cols: C K V A R
[148 128 137 171 167] : <79>
[145 130 191  99 142] : <111>
[145 130 191  99  88] : <11>
[132 113 153 164 164] : <69>
[141 147 145  79 107] : <187>
[138 117 155 162 166] : <20>
[143 123 156 156 164] : <140>
[141 121 196 111 150] : <133>
[ 93 130 191  99  84] : <38>
asked: [137 171 167] : <79>
down: [142  88 164 107] : R
down: [164  79 162 156 111] : A
asked: [145 130 191  99  88] : <11>
down: [130 113 147 117 123 121 130] : K
asked: [132 113 153] : <69>
asked: [138 117 155] : <20>

cols: Y S T Q U
[ 89 130 123 140 152] -> <216>
[ 80 133 119 134 151] -> <7>
[133 119 133 152 138] -> <201>
[ 67 138 113 120 144] -> <217>
[119 124 131 150 149] -> <5>
[198 121 142 122  97] -> <41>
[ 91 129 123 141 152] -> <190>
[198 119 142 122  97] -> <142>
[ 79 133 119 133 151] -> <168>
[198 121 142 122  96] -> <126>
[130 122 134 151 146] -> <175>
[181 119 122 142 115] -> <163>
asked: [133 119 133 151] : <168>
down: [152  97 151  96 146] : U
asked: [198 121 142 122  97] : <41>
down: [138 144 149  97 152  97 151  96 146 115] : U
down: [119 133 113] : T
asked: [140 152] : <216>

cols: M N G H B
[174  98 157 163  96] -> <27>
[180 141 130 131 109] -> <106>
[218 110 168 139  83] -> <161>
[200  95 195 148  95] -> <54>
[193  92 124 176  67] -> <21>
[ 99 136 151 145 161] -> <66>
[154 113 144 158 112] -> <114>
asked: [136 151 145 161] : <66>
asked: [218 110 168] : <161>

cols: D J Z E L W P
[130 119 128 128 134 118 204] -> <86>
[ 86 109 125 132 109 137 103] -> <92>
[122 140 132 142 109 149 117] -> <125>
[142 149 132 109 140 122 161] -> <10>
asked: [142 149 132 109 140 122] : <10>
down: [132 142] : E
down: [103 117] : P

cols: Kod Zegaf vog Kigug Ludek noneg Bok
[ 80 153  83  81 178 182  74] -> <9>
[153  83  80 195 164  83 111] -> <78>
[ 84 107 156  46 124 164 131] -> <48>
[150 104 198  65 100 138 103] -> <50>
[153 100  80 195 164  83 111] -> <76>
down: [153  83] : Zegaf
asked: [153  83  80] : <78>
down: [195  46] : Kigug
down: [150 153] : Kod
down: [198  80] : vog
asked: [153  83  80 195 164  83 111] : <78>
asked: [ 84 107 156  46 124 164] : <48>

cols: nof zos bage sufu Mevo Piguk mim rupi
[114 128 107  97  95 123 140 147] -> <129>
[104 118 128 107 107 128 142 137] -> <135>
[107 118 111 115 126 122 153 156] -> <94>
[151 132  94  92  57 156 168 162] -> <64>
[101 124 118 106  99 131 129 137] -> <90>
[107 118 111 115 126 145 153 156] -> <24>
[102 118 124 106  99 126 129 140] -> <49>
[109 118 114 118 131 147 156 157] -> <173>
down: [107 151] : nof
down: [168 129] : mim
down: [142 153] : mim
asked: [118 124] : <49>
asked: [101 124 118 106  99 131 129] : <90>
down: [162 137 156 140] : rupi

cols: buv bitut Mori Ligaf Fol Kemo riro rab boza
[135 138 136 137 127 145 129 126 164] -> <93>
[162 189 133 178 152 188 119 118 147] -> <130>
[127 127 133 127 133 136 143 140 154] -> <208>
[134 168 100 159 123 204 127 114 206] -> <183>
[141 131 153 134 124 126 121 121 155] -> <75>
[160 168 152 162 152 152 121 125 126] -> <68>
[140 104 181 113 138  73 134 143 104] -> <195>
[189  87  80  86 149 110 123  90 176] -> <80>
[144 184 107 168 182 197 163 163 115] -> <149>
[149 110 189 123  86  87  80  81 184] -> <84>
[180 208 149 193 186 183 125 133  91] -> <105>
[164 165 164 160 167 136 129 138  94] -> <13>
asked: [144 184 107] : <149>
asked: [189  87  80  86 149 110 123  90 176] : <80>
down: [152  73 110 197  87 183 136] : Kemo
asked: [149 110 189 123  86  87  80] : <84>

cols: rir Kige dunas Gedo
[168 141 120 173] -> <116>
[209 124  68 192] -> <47>
[165 130 101 142] -> <153>
[143  92 189 138] -> <132>
[143 145 119 132] -> <45>
[188 143  91 189] -> <55>
asked: [143  91 189] : <55>
down: [173 192 142 138 132] : Gedo
down: [138 132] : Gedo
down: [143 143] : rir

cols: kir venab Belu daz lopav
[102 147 199 183 101] = <28>
[102 213  82 183  50] = <2>
[148 199 147 191  64] = <110>
down: [102 102] : kir
asked: [199 147] : <110>
down: [50 64] : lopav
down: [147 213] : venab
down: [183 183] : daz

cols: niru sanep tiko farub Dizov gelo Zibe
[ 88  93  92  85 131 106 108] : <40>
[183 163 161 167 154 183 190] : <31>
[119  72 119 105 130  76  91] : <37>
[103 130  76 105  72 119 114] : <42>
down: [108 190] : Zibe
down: [ 88 183] : niru
asked: [130  76 105  72] : <42>
down: [ 91 114] : Zibe
asked: [130  76 105  72 119] : <42>
down: [190  91 114] : Zibe

cols: gapal Sal pavis diran
[135 137 137 153] -> <30>
[112 117 151 127] -> <63>
[ 68  87 130  69] -> <136>
[112 137 159 140] -> <81>
[112 117 116 176] -> <143>
down: [112  68] : gapal
asked: [112 117 116 176] : <143>
asked: [137 159 140] : <81>

cols: zetim silud mevis Tonos liv bem miz nase fikem vofe
[108 127 121 124 117 132 139 136 119 146] -> <145>
[107 126 108 129 100 143 143 140 114 149] -> <77>
[143 130 108 167 121 100 160 137 104 182] -> <184>
[141 143 135 147 124 111 144 131 111 174] -> <89>
[119 104 111  82 169 142  99  89 172  60] -> <32>
[144 141 139 136 128 104 115 124 117 124] -> <170>
[104 163 161 160  68 129 150 183  75 206] -> <144>
[131 142 125 100 120 113 117 103 112 125] -> <8>
[111 132 123  99 112 136 121 122 111 128] -> <123>
[121 111 113  94 164 135 109  90 168  70] -> <167>
down: [104 131 111] : zetim
down: [149 182 174  60 124 206 125] : vofe
asked: [124 111] : <89>
asked: [137 104 182] : <184>
asked: [112 125] : <8>
down: [163 142 132] : silud

cols: Vilo Tobuf rik nav Digat nura Tava dorez zufo
[138 148 155 144 123 167 128 118 158] -> <70>
[138 138 155 144 123 167 128 118 158] -> <22>
[138 148 155 144 123 167 181 125 151] -> <36>
[138 154 144 144 123 118 158 167 128] -> <113>
asked: [138 138 155 144 123 167 128 118 158] : <22>
down: [151 128] : zufo
asked: [138 148 155 144 123 167 128 118 158] : <70>
asked: [138 155 144] : <22>
asked: [138 148 155 144 123 167 181 125 151] : <36>

cols: sesab rero nakob Soti
[161 169 160 142] : <3>
[169 161 160  92] : <72>
[177 156 185 101] : <60>
down: [160 160] : nakob
asked: [169 161 160] : <72>
down: [169 177] : sesab

cols: pado far Biz puvif mivi runa
[129 181 195 170 209 138] : <34>
[158 137 145 142 162 141] : <202>
[129 152 140 157 195 157] : <57>
[132 171 187 178 209 162] : <43>
[128 136 141 144 146 140] : <61>
[130 160 148 150 171 172] : <200>
[129 154 141 155 193 157] : <172>
[129 158 135 145 165 179] : <82>
[128 148 159 156 181 157] : <180>
[129 152 152 158 187 144] : <109>
[130 138 145 164 190 141] : <91>
down: [209 162 195 209 146] : mivi
down: [209 162 195 209 146 171 193 165 181 187] : mivi
asked: [157 195] : <57>
asked: [158 135 145] : <82>
asked: [187 178] : <43>

cols: tagan Namo zom gegi gubo zov
[126 116 168 149 170 142] : <146>
[149 133 148 134 170 142] : <182>
[146 139 130 140 205 136] : <194>
[135 127 150 134 170 143] : <19>
[118 118 161 146 167 142] : <214>
[147 136 153 126 140 147] : <103>
[124 125 146 126 156 147] : <107>
[117 129 144 130 157 146] : <17>
[126 129 135 133 188 142] : <25>
[126 116 168 149 166 141] : <137>
[126 119 156 146 182 140] : <178>
[114 135 132 118 154 148] : <120>
down: [143 142] : zov
asked: [127 150] : <19>

cols: gusok Kifiz Teso vare vovez fuf Nit
[185 115 145 133 118 140 138] : <117>
[152  90 175  90  90 206 115] : <152>
[185 115 145 206 118 140 138] : <99>
[133 143 167 142  99  97 129] : <4>
[139 116 109 131 116 146 119] : <155>
[104 136 156  77 133 106 126] : <59>
[145 185 118 115 206  90  90] : <26>
down: [133 139 104] : gusok
down: [ 90 115 143 116 136 185] : Kifiz
asked: [185 115 145 206 118] : <99>
down: [138 129 119] : Nit
asked: [115 206] : <26>
asked: [115 206  90  90] : <26>

